Look-ups in named tables: a row name and a column name give one cell, copied from the table.

Salogi.csv
,Kos,Sos,Lon,Zasetuz,Non
Beza,3317,3873,2849,4020,4409
Lem,4159,2087,3571,4885,3549
Dus,3292,3502,4945,3699,3181
Lamez,3420,8277,3559,1708,5272
Rumitu,3758,7737,3639,2018,5089
Barug,4336,4885,4619,3295,3781

What is the Sos of Lem in Salogi?
2087
What is the Lon of Lamez in Salogi?
3559
What is the Zasetuz of Beza in Salogi?
4020
What is the Lon of Dus in Salogi?
4945
What is the Sos of Beza in Salogi?
3873
What is the Zasetuz of Dus in Salogi?
3699
What is the Non of Rumitu in Salogi?
5089
What is the Kos of Beza in Salogi?
3317

Table Golalu
|  | Gibatu | Loniz | Nafibo | Tabovur |
|---|---|---|---|---|
| Zumivu | 1.0 | 1.0 | 2.5 | 1.6 |
| Mita | 4.1 | 6.4 | 2.0 | -4.0 |
| Gorira | 5.7 | 2.2 | 1.7 | 0.2 |
| Kel | -2.2 | 3.0 | 2.5 | 0.1 |
| Remubub | 0.1 | 2.4 | 2.6 | 1.5 |
| Rumu | -6.6 | 8.3 | -5.7 | 2.1 |
| Zasu | 3.9 | 3.3 | 2.2 | 1.6 |
| Kub | -1.2 | 5.5 | 2.4 | -4.1 |
| Bulonus | 0.7 | 2.4 | 3.7 | 3.1 |

Gorira, Tabovur: 0.2
Gorira, Nafibo: 1.7
Mita, Gibatu: 4.1
Gorira, Gibatu: 5.7
Mita, Nafibo: 2.0
Remubub, Nafibo: 2.6
Rumu, Nafibo: -5.7
Bulonus, Tabovur: 3.1
Kel, Nafibo: 2.5
Kub, Tabovur: -4.1
Which row has the largest Nafibo? Bulonus

Table Sisebo
|  | Ruk | Koreni | Lafuzi | Mol | Nenuzab | Doloro | Ruteri | Vit |
|---|---|---|---|---|---|---|---|---|
| Zakudal | 0.6 | -0.8 | -0.2 | -5.8 | 0.3 | -4.8 | -1.5 | -2.5 |
| Pup | -2.5 | 7.3 | -7.2 | -2.9 | 1.3 | 1.5 | 6.9 | 1.8 |
| Par | -3.6 | 6.6 | -6.4 | -2.4 | -1.0 | 1.9 | 7.3 | 1.9 |

Pup, Koreni => 7.3
Par, Vit => 1.9
Par, Koreni => 6.6
Pup, Ruk => -2.5
Zakudal, Mol => -5.8
Par, Mol => -2.4
Pup, Ruteri => 6.9
Zakudal, Vit => -2.5
Zakudal, Ruk => 0.6
Par, Ruk => -3.6
Par, Nenuzab => -1.0
Zakudal, Ruteri => -1.5
Zakudal, Koreni => -0.8

Nolop =
,Ferurom,Savun,Disidot
Vutub,168,25,94
Timakal,128,194,75
Kazamog,151,128,128
Deminos,105,110,151

What is the Disidot of Kazamog in Nolop? 128
What is the Savun of Deminos in Nolop? 110
What is the Disidot of Vutub in Nolop? 94
What is the Disidot of Deminos in Nolop? 151
What is the Ferurom of Vutub in Nolop? 168
What is the Disidot of Timakal in Nolop? 75
What is the Savun of Timakal in Nolop? 194
What is the Savun of Kazamog in Nolop? 128
What is the Ferurom of Timakal in Nolop? 128
What is the Ferurom of Kazamog in Nolop? 151
What is the Ferurom of Deminos in Nolop? 105

Sogu =
	Vuk	Gur	Supi	Tad	Sil	Fuva	Nemep
Godavu	121	60	80	194	128	1	150
Fud	112	67	91	164	111	31	138
Muzoka	78	130	133	135	43	46	100
Mobi	129	60	91	194	128	1	163
Serulak	52	81	133	120	128	153	175
Guna	86	88	101	106	102	62	88
Mor	69	88	59	120	144	92	63
Dilegem	69	81	38	252	128	46	75
Zap	69	81	122	135	119	123	138

Muzoka, Gur -> 130
Mobi, Tad -> 194
Guna, Vuk -> 86
Godavu, Gur -> 60
Serulak, Vuk -> 52
Fud, Gur -> 67
Fud, Fuva -> 31
Dilegem, Tad -> 252

Mif:
cols = Fer, Novu, Saro, Nid, Zabo, Lod, Pino, Fumup, Laveve
Morora: [39, 55, 63, 57, 22, 45, 56, 11, 50]
Somek: [41, 55, 35, 57, 36, 72, 46, 51, 33]
Luk: [41, 76, 71, 57, 36, 40, 56, 51, 53]
Rak: [58, 57, 75, 53, 63, 35, 58, 54, 71]
Mogepo: [66, 27, 33, 57, 67, 72, 56, 51, 53]
Lil: [66, 55, 74, 52, 72, 36, 61, 56, 75]
Kuzupug: [41, 55, 64, 57, 34, 45, 56, 23, 53]
Nam: [71, 24, 60, 57, 67, 46, 64, 29, 65]
Nis: [41, 55, 64, 57, 29, 45, 56, 21, 53]

Fer of Mogepo: 66
Fumup of Mogepo: 51
Fer of Somek: 41
Laveve of Kuzupug: 53
Nid of Rak: 53
Fer of Kuzupug: 41
Zabo of Somek: 36

Barinu =
,Mepe,Solises,Lek,Leno,Nis,Lov,Tinog,Gez
Mebugi,0.306,0.677,0.479,0.310,0.516,0.182,0.966,0.274
Vivum,0.596,0.618,0.517,0.440,0.494,0.519,0.823,0.392
Lan,0.435,0.396,0.554,0.535,0.564,0.482,0.197,0.645
Tob,0.442,0.379,0.548,0.524,0.562,0.483,0.204,0.649
Tib,0.561,0.630,0.502,0.397,0.495,0.467,0.858,0.360
Dilelon,0.582,0.604,0.501,0.406,0.485,0.475,0.931,0.374
Nid,0.620,0.588,0.513,0.438,0.489,0.540,0.826,0.410
Vot,0.555,0.639,0.501,0.392,0.494,0.453,0.885,0.351
Maso,0.478,0.363,0.557,0.551,0.564,0.533,0.140,0.681
Nof,0.324,0.476,0.529,0.453,0.561,0.335,0.366,0.532
Buzu,0.413,0.423,0.550,0.515,0.570,0.451,0.196,0.621
Nes,0.416,0.484,0.517,0.459,0.488,0.396,0.842,0.454

What is the Tinog of Tob in Barinu? 0.204
What is the Leno of Maso in Barinu? 0.551
What is the Mepe of Vivum in Barinu? 0.596
What is the Mepe of Dilelon in Barinu? 0.582
What is the Nis of Vot in Barinu? 0.494
What is the Nis of Tib in Barinu? 0.495
What is the Lek of Dilelon in Barinu? 0.501
What is the Lov of Tib in Barinu? 0.467
What is the Nis of Mebugi in Barinu? 0.516
What is the Lek of Vivum in Barinu? 0.517
What is the Solises of Vot in Barinu? 0.639
What is the Lek of Nof in Barinu? 0.529
Which row has the largest Gez? Maso

Bovak =
,Moref,Silel,Nizuze,Zugid,Tal,Lamuli
Gor,178,226,103,82,207,207
Lef,169,84,226,99,145,204
Gur,210,177,117,89,118,179
Rolagid,58,214,175,55,214,182

Rolagid, Lamuli: 182
Gur, Nizuze: 117
Gor, Moref: 178
Lef, Silel: 84
Lef, Tal: 145
Rolagid, Nizuze: 175
Gur, Tal: 118
Gor, Zugid: 82
Gur, Moref: 210
Gor, Nizuze: 103

Petunuz:
	Vem	Kibadip	Zadufib	Mika	Feporo
Ved	48.4	-25.7	5.7	-44.7	-37.7
Dakemon	44.1	-40.5	9.0	-45.5	-44.5
Tevi	74.4	-34.5	25.5	-83.2	-45.0
Zel	39.8	-19.9	0.9	-39.5	-33.3
Biboni	-65.3	40.0	-33.2	54.4	42.0
Vib	-83.6	56.0	-55.1	79.0	53.9
Nipib	25.2	-12.9	-0.2	-30.4	-26.2
Dak	-53.8	22.6	-18.4	40.3	38.2
Bafu	-53.8	11.7	-26.6	38.7	21.5

What is the Zadufib of Dak in Petunuz? -18.4
What is the Kibadip of Vib in Petunuz? 56.0
What is the Feporo of Dakemon in Petunuz? -44.5
What is the Mika of Vib in Petunuz? 79.0
What is the Feporo of Ved in Petunuz? -37.7
What is the Vem of Vib in Petunuz? -83.6
What is the Feporo of Nipib in Petunuz? -26.2
What is the Kibadip of Bafu in Petunuz? 11.7
What is the Mika of Tevi in Petunuz? -83.2
What is the Mika of Dakemon in Petunuz? -45.5
What is the Vem of Biboni in Petunuz? -65.3
What is the Zadufib of Bafu in Petunuz? -26.6
What is the Vem of Dakemon in Petunuz? 44.1
What is the Kibadip of Dak in Petunuz? 22.6
What is the Kibadip of Nipib in Petunuz? -12.9
What is the Kibadip of Tevi in Petunuz? -34.5
What is the Feporo of Vib in Petunuz? 53.9
What is the Zadufib of Vib in Petunuz? -55.1

